Below is a small trained network, with its code and all its weights. Each question gives an input and a class and asks what happens when units are switched off, that is, made to give their printed mean instead of their output.

import numpy as np


def w(rows, s, z=0):
    codes = np.array(rows[::2]) - 128.0
    scale = np.full(codes.shape[1], s)
    scale[-1] = z or s
    return codes * scale


def f(y):
    return np.maximum(y, 0)


def log_softmax(a):
    a = a - a.max(-1, keepdims=True)
    return a - np.log(np.exp(a).sum(-1, keepdims=True))


def net(x, mask):
    res = np.array(x, float).reshape(1, 7) / 4 @ E
    y = f(res @ A[0][:, :-1].T + A[0][:, -1])
    res = res + np.where(mask, y, B[0][:, -1]) @ B[0][:, :-1]
    return log_softmax(res[-1] @ U[:, :-1].T + U[:, -1])


A, B = {}, {}
E = w([
[10,147,80],'x0',
[129,127,127],'x1',
[80,225,247],'x2',
[210,211,59],'x3',
[128,129,128],'x4',
[130,128,127],'x5',
[129,127,127],'x6',
],0.013)
A[0] = w([
[174,154,147,76],'n0',
[72,82,134,167],'n1',
[97,79,159,255],'n2',
[105,204,210,182],'n3',
[130,146,254,162],'n4',
[150,72,202,216],'n5',
],0.02,0.0082)
B[0] = w([
[139,236,88,167],'n0',
[104,64,174,197],'n1',
[157,51,144,215],'n2',
[3,182,156,245],'n3',
[77,131,9,250],'n4',
[172,70,47,226],'n5',
],0.015,0.02)
U = w([
[208,72,118,100],'0',
[90,122,89,134],'1',
[129,64,183,109],'2',
[50,105,162,54],'3',
[248,152,138,156],'4',
[109,207,111,76],'5',
[124,131,96,250],'6',
[71,191,210,128],'7',
],0.017,0.018)

Each question gives the input, the list of numbers given to net, and the class t.
The units are the neurons (one row each of A and B). Each row of codes is followed by its name. A weight is (code - 128) times the scale printed after its matrix; where a second scale follows, it is the last column's (A, B and U).
mask holds one flag per neuron, in row order. A switched-off neuron (its flag False) gives its mean, the last column of its row in B, instead of its output. The means were averaged over made-up inputs and are rounded, as every weight is.
A unit's drop is (log p(t) with every unit on - log p(t) with that unit switched off) / (log p(t) with every unit on - log p(t) with every unit switched off).
The circuit of an input: a set's keep is (log p(t) with only the set's units on - log p(t) with every unit switched off) / (log p(t) with every unit on - log p(t) with every unit switched off). Starting from all 6 units, units are removed one at a time, each time the one whose removal leaves the highest keep (on an exact tie, the one counted first), for as long as the keep stays at least 0.8.
units of the circuit, in order: the units of the circuit, biggest drop first
top k neurons: the k neurons with the biggest drops, biggest first
drop when u is switched off: that unit's drop, to one decimal
input [-7,8,4,2,0,-5,4], class 5: top neuron => n0
input [4,3,0,6,-4,2,-5], class 6: top 2 neurons => n3, n0
input [7,-5,-2,6,6,-7,8], class 6: top 2 neurons => n3, n4
input [-3,-5,-3,6,-6,7,-2], class 4: top 2 neurons => n3, n4
input [0,-8,3,3,-4,-2,-5], class 5: top 2 neurons => n1, n2
input [8,-3,-8,4,-6,1,3], class 6: units of the circuit, in order => n3, n4, n2
input [-4,4,-5,2,6,-3,2], class 4: units of the circuit, in order => n3, n4, n2
input [7,7,0,7,-3,-3,4], class 6: top 3 neurons => n3, n0, n4
input [-7,-5,0,1,5,1,-4], class 4: units of the circuit, in order => n3, n0
input [4,-5,-1,7,-2,1,4], class 6: top 4 neurons => n3, n0, n2, n4
input [7,7,-3,-1,-2,1,0], class 2: top 2 neurons => n3, n4
input [2,-2,8,7,-2,-1,7], class 7: top 2 neurons => n3, n5
input [-1,-1,7,1,8,7,8], class 5: top 2 neurons => n4, n3
input [-6,0,4,1,4,2,-3], class 5: units of the circuit, in order => n0
input [3,-4,4,0,0,7,-2], class 3: drop when n4 is switched off => 0.7
input [0,0,-3,5,8,1,0], class 4: drop when n4 is switched off => 0.4
input [-5,6,-2,2,4,-1,-7], class 4: drop when n4 is switched off => 0.2
